Below are the code and all the weights of a small trained network. Each question names an input and a class and asks about switching units off, where a switched-off unit gives its printed mean instead of its output.

import numpy as np


def w(rows, s, z=0):
    codes = np.array(rows[::2]) - 128.0
    scale = np.full(codes.shape[1], s)
    scale[-1] = z or s
    return codes * scale


def norm(h):
    return h / np.sqrt((h * h).mean(-1, keepdims=True) + 1e-5)


def f(y):
    return y / 2 * (1 + np.tanh(0.7978845608 * (y + 0.044715 * y**3)))


def log_softmax(a):
    a = a - a.max(-1, keepdims=True)
    return a - np.log(np.exp(a).sum(-1, keepdims=True))


def net(x, mask):
    res = np.array(x, float).reshape(1, 7) / 4 @ E
    u = 0
    for l in range(2):
        y = f(norm(res) @ A[l][:, :-1].T + A[l][:, -1])
        res = res + np.where(mask[u : u + 13], y, B[l][:, -1]) @ B[l][:, :-1]
        u += 13
    return log_softmax(norm(res)[-1] @ U[:, :-1].T + U[:, -1])


A, B = {}, {}
E = w([
[64,200,251,25,87,93,63,105,46,103],'x0',
[82,6,193,186,211,173,98,166,16,123],'x1',
[51,202,20,217,113,34,101,194,29,118],'x2',
[131,130,131,130,130,125,129,127,130,128],'x3',
[128,129,129,129,127,127,127,128,129,126],'x4',
[127,130,127,127,130,129,124,131,129,130],'x5',
[127,129,127,128,128,131,128,129,128,131],'x6',
],0.002)
A[0] = w([
[169,87,221,60,149,231,133,108,226,175,74],'0.n1',
[160,237,74,60,80,66,197,80,223,71,83],'0.n2',
[96,22,181,154,204,141,134,137,38,64,3],'0.n3',
[27,233,16,210,123,68,87,242,45,160,125],'0.n4',
[124,130,122,128,125,136,135,116,120,139,127],'0.n5',
[131,128,126,129,125,128,131,122,122,130,128],'0.n6',
[157,231,76,62,90,66,194,83,229,66,94],'0.n7',
[200,43,17,239,138,158,163,134,201,176,120],'0.n8',
[96,20,186,164,234,148,139,150,37,66,46],'0.n9',
[86,28,186,168,240,158,148,169,43,71,91],'0.n10',
[160,87,213,71,138,213,150,110,203,162,14],'0.n11',
[171,89,229,63,152,226,139,109,224,178,45],'0.n12',
[85,178,254,46,46,73,45,55,45,101,107],'0.n13',
],0.0023,0.0021)
B[0] = w([
[153,100,96,148,104,41,144,78,79,74,201],'0.n1',
[128,95,150,179,92,174,52,150,109,182,198],'0.n2',
[149,174,106,128,70,140,104,121,161,170,150],'0.n3',
[229,39,141,93,110,96,168,1,131,76,254],'0.n4',
[130,126,132,130,127,123,127,135,130,126,128],'0.n5',
[126,126,128,128,129,127,124,129,130,126,128],'0.n6',
[135,107,144,185,86,167,56,148,117,192,197],'0.n7',
[45,197,167,18,177,153,149,175,144,98,220],'0.n8',
[145,159,116,132,53,148,93,126,163,178,177],'0.n9',
[145,146,123,140,38,157,83,126,153,186,194],'0.n10',
[125,120,93,162,115,70,126,101,84,96,159],'0.n11',
[138,104,89,151,108,46,131,87,77,80,191],'0.n12',
[126,136,99,119,206,180,211,196,191,118,203],'0.n13',
],0.0037,0.0027)
A[1] = w([
[156,105,92,169,125,19,136,50,81,70,15],'1.n1',
[107,65,156,174,142,161,101,143,84,159,60],'1.n2',
[100,155,78,175,128,61,125,150,80,117,64],'1.n3',
[82,195,215,65,150,116,127,140,96,95,122],'1.n4',
[101,159,94,166,131,87,122,156,95,128,46],'1.n5',
[140,204,109,148,55,118,62,112,188,219,3],'1.n6',
[107,167,76,182,131,64,121,163,76,117,75],'1.n7',
[181,114,141,117,127,160,148,118,179,141,138],'1.n8',
[106,66,155,191,122,172,69,144,84,206,34],'1.n9',
[178,78,142,129,125,91,138,63,138,105,33],'1.n10',
[144,132,122,119,124,129,139,135,154,128,143],'1.n11',
[150,131,118,147,134,140,149,133,149,146,157],'1.n12',
[107,126,77,146,255,160,191,179,192,116,30],'1.n13',
],0.0037,0.0012)
B[1] = w([
[139,56,222,68,143,146,150,60,142,79,252],'1.n1',
[184,196,123,128,70,104,89,111,189,160,135],'1.n2',
[144,86,199,82,132,133,140,80,123,101,123],'1.n3',
[85,142,2,196,200,127,185,195,184,124,145],'1.n4',
[149,98,183,96,128,152,141,106,169,112,105],'1.n5',
[145,100,184,187,102,183,58,155,88,193,213],'1.n6',
[139,81,194,91,137,134,134,94,119,109,122],'1.n7',
[82,132,148,144,127,91,105,121,21,111,174],'1.n8',
[177,208,128,140,56,120,75,127,175,176,169],'1.n9',
[105,117,150,122,131,85,134,84,72,83,201],'1.n10',
[111,131,142,145,132,123,117,136,67,123,142],'1.n11',
[111,143,154,122,130,102,109,137,71,124,146],'1.n12',
[47,225,143,92,177,105,141,194,125,107,172],'1.n13',
],0.0036,0.0028)
U = w([
[164,31,174,94,127,77,161,2,87,41,254],'0',
[170,163,142,187,33,174,23,157,138,242,117],'1',
[38,194,73,110,247,137,197,241,155,104,7],'2',
],0.0061,0.00048)

Each question gives the input, the list of numbers given to net, and the class t.
The units are the neurons (one row each of A and B). Each row of codes is followed by its name. A weight is (code - 128) times the scale printed after its matrix; where a second scale follows, it is the last column's (A, B and U).
mask holds one flag per neuron, layer by layer. A switched-off neuron (its flag False) gives its mean, the last column of its row in B, instead of its output. The means were averaged over made-up inputs and are rounded, as every weight is.
A unit's drop is (log p(t) with every unit on - log p(t) with that unit switched off) / (log p(t) with every unit on - log p(t) with every unit switched off).
The circuit of an input: a set's keep is (log p(t) with only the set's units on - log p(t) with every unit switched off) / (log p(t) with every unit on - log p(t) with every unit switched off). Starting from the 12 units with the biggest drops (on a tie, the unit counted first), units are removed one at a time, each time the one whose removal leaves the highest keep (on an exact tie, the one counted first), for as long as the keep stays at least 0.8.
units of the circuit, in order: the units of the circuit, biggest drop first
most important unit: the unit with the biggest drop
k most important neurons: the k neurons with the biggest drops, biggest first
top k neurons in layer l: the k neurons of layer l with the biggest drops, biggest first
drop when u is switched off: that unit's drop, to one decimal
input [-8,7,2,5,-1,-5,-2], class 2: units of the circuit, in order : [0.n8]
input [2,4,-3,-8,4,7,-6], class 1: 2 most important neurons : [0.n4; 0.n10]
input [-6,7,-5,6,6,-1,2], class 1: 2 most important neurons : [0.n4; 0.n10]
input [-8,7,-6,3,1,0,-4], class 2: units of the circuit, in order : [0.n4; 0.n8; 1.n13]
input [-6,2,4,3,-2,-4,0], class 2: top 3 neurons in layer 0 : [0.n8; 0.n1; 0.n12]
input [7,-7,-1,1,-2,-7,0], class 1: top 2 neurons in layer 1 : [1.n6; 1.n13]
input [-4,4,0,5,-3,3,4], class 1: 2 most important neurons : [0.n10; 0.n9]
input [7,-6,-2,-6,-6,4,1], class 2: top 3 neurons in layer 1 : [1.n4; 1.n9; 1.n2]
input [-8,5,8,-3,-4,-6,0], class 0: 2 most important neurons : [0.n4; 0.n13]
input [6,2,-4,5,-7,-5,8], class 2: 3 most important neurons : [0.n4; 0.n13; 1.n4]
input [1,8,-7,-1,8,-4,-5], class 1: 3 most important neurons : [0.n4; 0.n10; 0.n9]
input [5,-1,7,-4,-6,-3,6], class 0: 2 most important neurons : [0.n4; 0.n8]
input [-4,-1,7,6,-7,8,-3], class 0: drop when 0.n4 is switched off : 0.2
input [5,7,4,5,3,1,7], class 1: drop when 0.n8 is switched off : 0.2
input [8,0,3,1,7,-6,-1], class 2: drop when 1.n9 is switched off : 0.0
input [6,4,2,5,-6,-6,-1], class 2: most important unit : 0.n13
